Here is a tiny trained network, its code and every weight. The questions are about switching its units off for an input and a class, where a switched-off unit gives its printed mean instead of its output.

import numpy as np


def w(rows, s, z=0):
    codes = np.array(rows[::2]) - 128.0
    scale = np.full(codes.shape[1], s)
    scale[-1] = z or s
    return codes * scale


def norm(h):
    return h / np.sqrt((h * h).mean(-1, keepdims=True) + 1e-5)


def f(y):
    return np.maximum(y, 0)


def log_softmax(a):
    a = a - a.max(-1, keepdims=True)
    return a - np.log(np.exp(a).sum(-1, keepdims=True))


def net(x, mask):
    res = np.array(x, float).reshape(1, 4) / 4 @ E
    u = 0
    for l in range(3):
        y = f(norm(res) @ A[l][:, :-1].T + A[l][:, -1])
        res = res + np.where(mask[u : u + 9], y, B[l][:, -1]) @ B[l][:, :-1]
        u += 9
    return log_softmax(norm(res)[-1] @ U[:, :-1].T + U[:, -1])


A, B = {}, {}
E = w([
[247,178,180,168,167,71,121,50,133,164,100,124],'x0',
[202,222,124,191,204,160,146,33,146,2,105,75],'x1',
[153,127,105,67,138,93,82,170,134,95,122,138],'x2',
[170,87,148,176,137,110,50,183,112,144,130,141],'x3',
],0.0052)
A[0] = w([
[131,133,134,183,126,146,134,106,133,61,135,128,1],'0.n1',
[146,149,139,201,126,152,159,65,135,112,137,115,68],'0.n2',
[165,136,122,170,129,142,107,133,130,27,130,125,3],'0.n3',
[120,143,125,62,129,124,156,87,117,71,125,133,88],'0.n4',
[137,142,126,153,142,134,139,105,129,92,117,118,70],'0.n5',
[189,162,126,59,128,100,134,97,133,109,132,130,35],'0.n6',
[136,148,134,185,131,147,137,102,133,93,133,118,151],'0.n7',
[247,137,143,151,141,92,110,97,125,157,117,122,81],'0.n8',
[177,134,122,162,144,129,114,120,127,55,116,127,13],'0.n9',
],0.015,0.0033)
B[0] = w([
[130,128,133,113,186,167,122,119,75,126,103,49,186],'0.n1',
[129,91,93,180,154,134,166,107,54,131,73,200,219],'0.n2',
[151,122,126,80,176,173,76,141,104,81,182,32,207],'0.n3',
[143,160,98,121,127,132,162,166,213,168,101,60,186],'0.n4',
[112,111,100,104,138,143,79,118,46,103,122,128,182],'0.n5',
[157,90,125,95,151,51,121,174,154,187,52,83,189],'0.n6',
[115,127,114,103,205,166,146,148,77,134,91,161,203],'0.n7',
[122,202,134,175,12,123,108,66,206,195,225,219,250],'0.n8',
[157,124,219,81,152,147,96,134,92,98,171,76,204],'0.n9',
],0.011,0.014)
A[1] = w([
[89,218,105,120,114,164,221,51,185,8,141,102,66],'1.n1',
[150,149,97,153,120,116,168,103,199,8,145,108,68],'1.n2',
[107,115,115,161,124,101,111,95,140,73,123,124,57],'1.n3',
[110,96,110,178,141,94,186,117,90,54,46,212,1],'1.n4',
[141,171,163,154,129,156,100,67,91,73,167,151,3],'1.n5',
[113,51,169,144,108,83,125,153,62,75,111,164,69],'1.n6',
[134,148,162,129,143,113,176,62,107,20,122,95,54],'1.n7',
[116,93,151,119,121,111,116,190,152,65,119,74,111],'1.n8',
[130,129,147,161,126,88,141,93,144,66,112,109,84],'1.n9',
],0.013,0.0023)
B[1] = w([
[89,209,125,145,89,250,194,139,197,62,202,120,162],'1.n1',
[94,160,69,133,102,182,134,149,130,106,137,153,138],'1.n2',
[136,141,143,115,109,109,158,144,135,149,93,145,128],'1.n3',
[115,40,34,216,147,140,255,138,122,143,105,198,173],'1.n4',
[114,86,121,89,129,49,173,199,232,125,73,26,254],'1.n5',
[107,108,120,138,112,106,137,126,120,148,145,174,207],'1.n6',
[127,149,88,153,149,156,40,122,98,165,119,164,191],'1.n7',
[86,107,113,160,101,115,162,139,144,191,121,162,244],'1.n8',
[116,119,157,94,102,173,117,137,120,161,128,92,128],'1.n9',
],0.0093,0.0051)
A[2] = w([
[185,202,144,97,196,137,156,30,75,17,90,68,3],'2.n1',
[172,100,144,80,191,128,175,128,99,24,116,43,91],'2.n2',
[170,164,244,60,77,122,55,93,134,61,202,82,61],'2.n3',
[164,185,159,130,92,21,162,47,158,37,127,187,63],'2.n4',
[114,142,151,138,104,108,125,112,122,69,109,134,89],'2.n5',
[110,158,133,84,138,89,157,102,65,56,69,170,63],'2.n6',
[50,38,118,131,73,137,71,223,108,160,168,168,146],'2.n7',
[159,145,167,96,125,60,99,156,201,71,107,68,102],'2.n8',
[178,158,110,114,153,141,64,115,106,111,113,130,94],'2.n9',
],0.011,0.0026)
B[2] = w([
[132,125,146,108,124,188,20,169,101,108,126,109,198],'2.n1',
[159,174,169,132,64,130,40,97,140,215,92,172,200],'2.n2',
[98,107,100,185,178,87,247,73,108,55,162,156,182],'2.n3',
[181,179,149,109,88,142,25,125,112,133,73,184,159],'2.n4',
[101,114,114,116,128,134,109,120,129,131,130,137,128],'2.n5',
[123,98,107,115,102,93,150,116,149,102,142,146,139],'2.n6',
[103,87,176,91,116,117,106,152,105,82,122,133,255],'2.n7',
[131,77,118,174,156,75,201,139,114,81,88,114,159],'2.n8',
[115,163,122,112,114,126,125,122,157,53,169,115,170],'2.n9',
],0.012,0.013)
U = w([
[165,128,96,92,122,51,155,206,213,188,33,45,53],'0',
[171,152,157,169,190,42,173,60,143,27,233,78,133],'1',
[186,183,138,101,230,220,1,115,44,90,115,32,215],'2',
[183,211,160,176,34,70,76,53,184,199,189,241,170],'3',
[37,45,199,67,70,107,100,199,94,80,143,176,237],'4',
[65,193,89,110,76,215,199,194,224,96,161,84,5],'5',
[113,92,45,195,170,177,208,104,56,146,67,207,52],'6',
],0.0081,0.0016)

Each question gives the input, the list of numbers given to net, and the class t.
The units are the neurons (one row each of A and B). Each row of codes is followed by its name. A weight is (code - 128) times the scale printed after its matrix; where a second scale follows, it is the last column's (A, B and U).
mask holds one flag per neuron, layer by layer. A switched-off neuron (its flag False) gives its mean, the last column of its row in B, instead of its output. The means were averaged over made-up inputs and are rounded, as every weight is.
A unit's drop is (log p(t) with every unit on - log p(t) with that unit switched off) / (log p(t) with every unit on - log p(t) with every unit switched off).
The circuit of an input: a set's keep is (log p(t) with only the set's units on - log p(t) with every unit switched off) / (log p(t) with every unit on - log p(t) with every unit switched off). Starting from the 12 units with the biggest drops (on a tie, the unit counted first), units are removed one at a time, each time the one whose removal leaves the highest keep (on an exact tie, the one counted first), for as long as the keep stays at least 0.8.
units of the circuit, in order: the units of the circuit, biggest drop first
unit that matters most: the unit with the biggest drop
top k neurons: the k neurons with the biggest drops, biggest first
k most important neurons of layer l: the k neurons of layer l with the biggest drops, biggest first
drop of u: that unit's drop, to one decimal
input [6,1,-5,4], class 3: units of the circuit, in order -> [0.n8]
input [6,1,7,-6], class 0: top 4 neurons -> [0.n6, 0.n4, 2.n8, 2.n2]
input [8,4,-4,-5], class 6: top 3 neurons -> [0.n2, 0.n7, 1.n4]
input [8,3,4,-3], class 3: top 2 neurons -> [0.n8, 0.n2]
input [7,4,-5,-4], class 6: top 2 neurons -> [0.n2, 1.n4]
input [2,-4,8,8], class 3: top 2 neurons -> [0.n3, 0.n9]
input [7,3,2,-5], class 3: 2 most important neurons of layer 0 -> [0.n8, 0.n2]
input [6,2,1,6], class 3: top 2 neurons -> [0.n8, 2.n4]
input [5,4,3,0], class 1: top 2 neurons -> [0.n8, 0.n9]
input [3,5,3,3], class 1: top 3 neurons -> [0.n8, 2.n3, 1.n5]
input [6,-1,5,-8], class 0: top 2 neurons -> [0.n6, 0.n4]
input [-3,5,-6,-7], class 6: 3 most important neurons of layer 0 -> [0.n2, 0.n9, 0.n7]
input [8,0,-5,-6], class 6: 2 most important neurons of layer 0 -> [0.n2, 0.n7]
input [-7,4,2,-6], class 5: units of the circuit, in order -> [1.n1]
input [-2,-1,-1,-2], class 5: top 3 neurons -> [0.n2, 0.n6, 1.n1]
input [3,3,7,-3], class 1: top 3 neurons -> [0.n8, 2.n3, 0.n9]
input [-5,-1,1,-4], class 5: top 2 neurons -> [0.n6, 0.n2]
input [6,2,0,-7], class 6: top 2 neurons -> [0.n2, 0.n7]
input [-5,4,8,-8], class 0: 3 most important neurons of layer 0 -> [0.n8, 0.n6, 0.n4]
input [-7,-1,6,-6], class 5: unit that matters most -> 0.n6
input [3,4,-7,-6], class 6: drop of 1.n4 -> 0.3
input [-4,2,-5,1], class 6: drop of 0.n2 -> 0.6
input [7,2,-1,4], class 3: drop of 0.n8 -> 1.5
